[128 = 0]

[146 110  94 105 144 124 138 141 119 133 123 104 110  99 111 126 152 129
  65 116 113 113 120 162 158 158 138 196 142 118 140 121 111 148 135 108
 129 123 117 137  91] | j984
[136 143  70 113 144 147 115 138 130 127 129 107 109  96 104 116 122 120
 115 148 129 117 121 142 163 155 143 150 131 131 118 127 135 126 134  83
 131 108 131 149  89] | J435
[136 135  83 123 136 162 134 124 120 136 125 127  97 115 112 105 128 131
  92 118 125 118 118 163 132 161 123 178 135 137 143 128 115 152 148  71
 147 108 121 147  57] | j984
[144 151  75 115 146 135 133 129 132 141 121 124  90 109 113 101 104 132
  80 134 131 115 129 164 120 139 136 210 133 133 132 140 126 176 130  82
 128 110 130 140  76] | j984
[128 139  98 126 129  85 128 140 114  92 126 123  90 116 113 128 136 113
  63 134  98 118 125 174 114 152 130 184 149 117 151 129 110 144 130 119
 153  88 137 149  71] | j984
[143 137  53 115 155 191 128 155 140 169 110 109  93  94  91 130 115 119
 116 130 117 102 126 162 160 191 115 183 127 144 113 130 112 173 143  52
 134  94 128  99  43] | J435
[156 112  64 155 172 244 122 133 133 138 131 106 160 100 116  89 128 153
 103 122 129 129 129 160 148 174 128 157 157 141 135 145 142 161 143   4
 116 107 124 136  99] | j984
[136 122  98 123 151 113 136 145 121 132 122 112  96 115 104 109 126 125
  62  98 132 138 126 171 123 177 123 195 152 121 139 135 126 157 126  88
 129 106 124 148  76] | j984
[138 118  93 108 140 149 124 169 128 129 125 116 126  79 110 111 129 120
 102 149 114 155 128 168 153 173 113 226 138 116 183 135  92 136 136  83
 140 119  97 145  61] | j984
[139 125 103 131 140 133 126 155 119 138 125 130  96 113 113 121 124 113
  85 139 132 122 121 164 150 133 135 208 126 128 194  91 115 142 145  96
 134  86 117 136  76] | j984
[140 126  78 112 122 132 131 146 124 132 131 124 104  97 111 113 125 122
 126 142 128 108 123 150 140 157 136 168 127 120 158 150 114 150 146  82
 114 109 133 156  52] | J435
[132 145  81 111 134 165 132 135 122 140 121 118 103 109  99 131 126 117
 107 135 115 120 121 141 100 171 132 139 123 118  82 140 127 153 145 104
 111  98 154 133  90] | J435
[137 160  81 105 171 177 127 150 130 149 128 112 111  93 103 128 119 125
 143 142 127 100 117 140 135 159 125 155 123 121 125 127 118 145 132  81
 120  96 138 165  66] | J435
[145 146  70 108 152 203 143 148 138 156 124 105 110  95  78  86 119 112
 117 135 131 103 118 112 116 189 125 132 137 130 103 129 119 151 121  11
 129 104 121 153  58] | J435
[149 143  78  80 109 187 120 133 118 143 125 117  99  92  77 107 126 124
 105 153 124 113 122 157 127 149 128 176 120 131 117 120 108 134 130  72
 141 117 145 152  66] | J435
[149 128  88 114 126 120 123 129 121 126 134 133 102 105 102 101 124 117
  45 133 109 117 124 162 123 158 151 185 109 129 139 138 109 137 143 109
 136 120 131 133  64] | j984
[146 122  71 116 136 171 131 142 124 135 127 115  97  98 107 120 136 117
  74 133 124 121 127 170 133 177 126 217 127 127 165 122 109 168 143  42
 101 103 121 154  39] | j984
[109 136  95 113 135 113 137 140 121 134 129 112 100 120 123 114 127 120
  68 126 127 124 126 155 132 143 127 174 127 122 125 131 107 132 141  85
 121 115 118 141  80] | j984
[138 157  69 126  71 163 134 115 137 139 123 118 122  84 106 112 142 110
 131 139 116 129 126 124 132 166 118  86 144 129 107 130 128 127 133  81
 115 121 154 137  75] | J435
[142 136  85 109 144 116 122 126 124 142 114 124 100 104 111 111 118 135
 138 112 128 112 156 152 126 132 154 154 107 133 153 132 112 132 125 114
 139 106 125 145  77] | J435
[126 105  82 126 121 106 133 149 140 134 124 123 100 122 118 117 134 105
 135 120 121 131 119 150 143 148 127 208 128 122 171 119 111 156 118 116
 135 109 116 143  53] | j984
[132 146  79 143 147 141 121 146 130 142 123 121  94 100 126 112 118 111
 157 136 123 101 126 134 136 157 133 148 126 128 130 131 114 136 172  83
 128  86 119 143  73] | J435
[154 111  72  89 142 180 133 137 132 141 127 108 112 102 109 106 128 130
 119 130 122 118 128 164 155 159 130 202 125 120 135 111 104 149 149  86
 132  92 129 143  52] | J435
[127 148  89 127 137 173 131 108 110 121 136 126 122  82 116 121 131 115
  49 141 123 122 119 129 126 162 126 104 132 135  63 129 113 129 122  77
 130 141 138 122  76] | J435
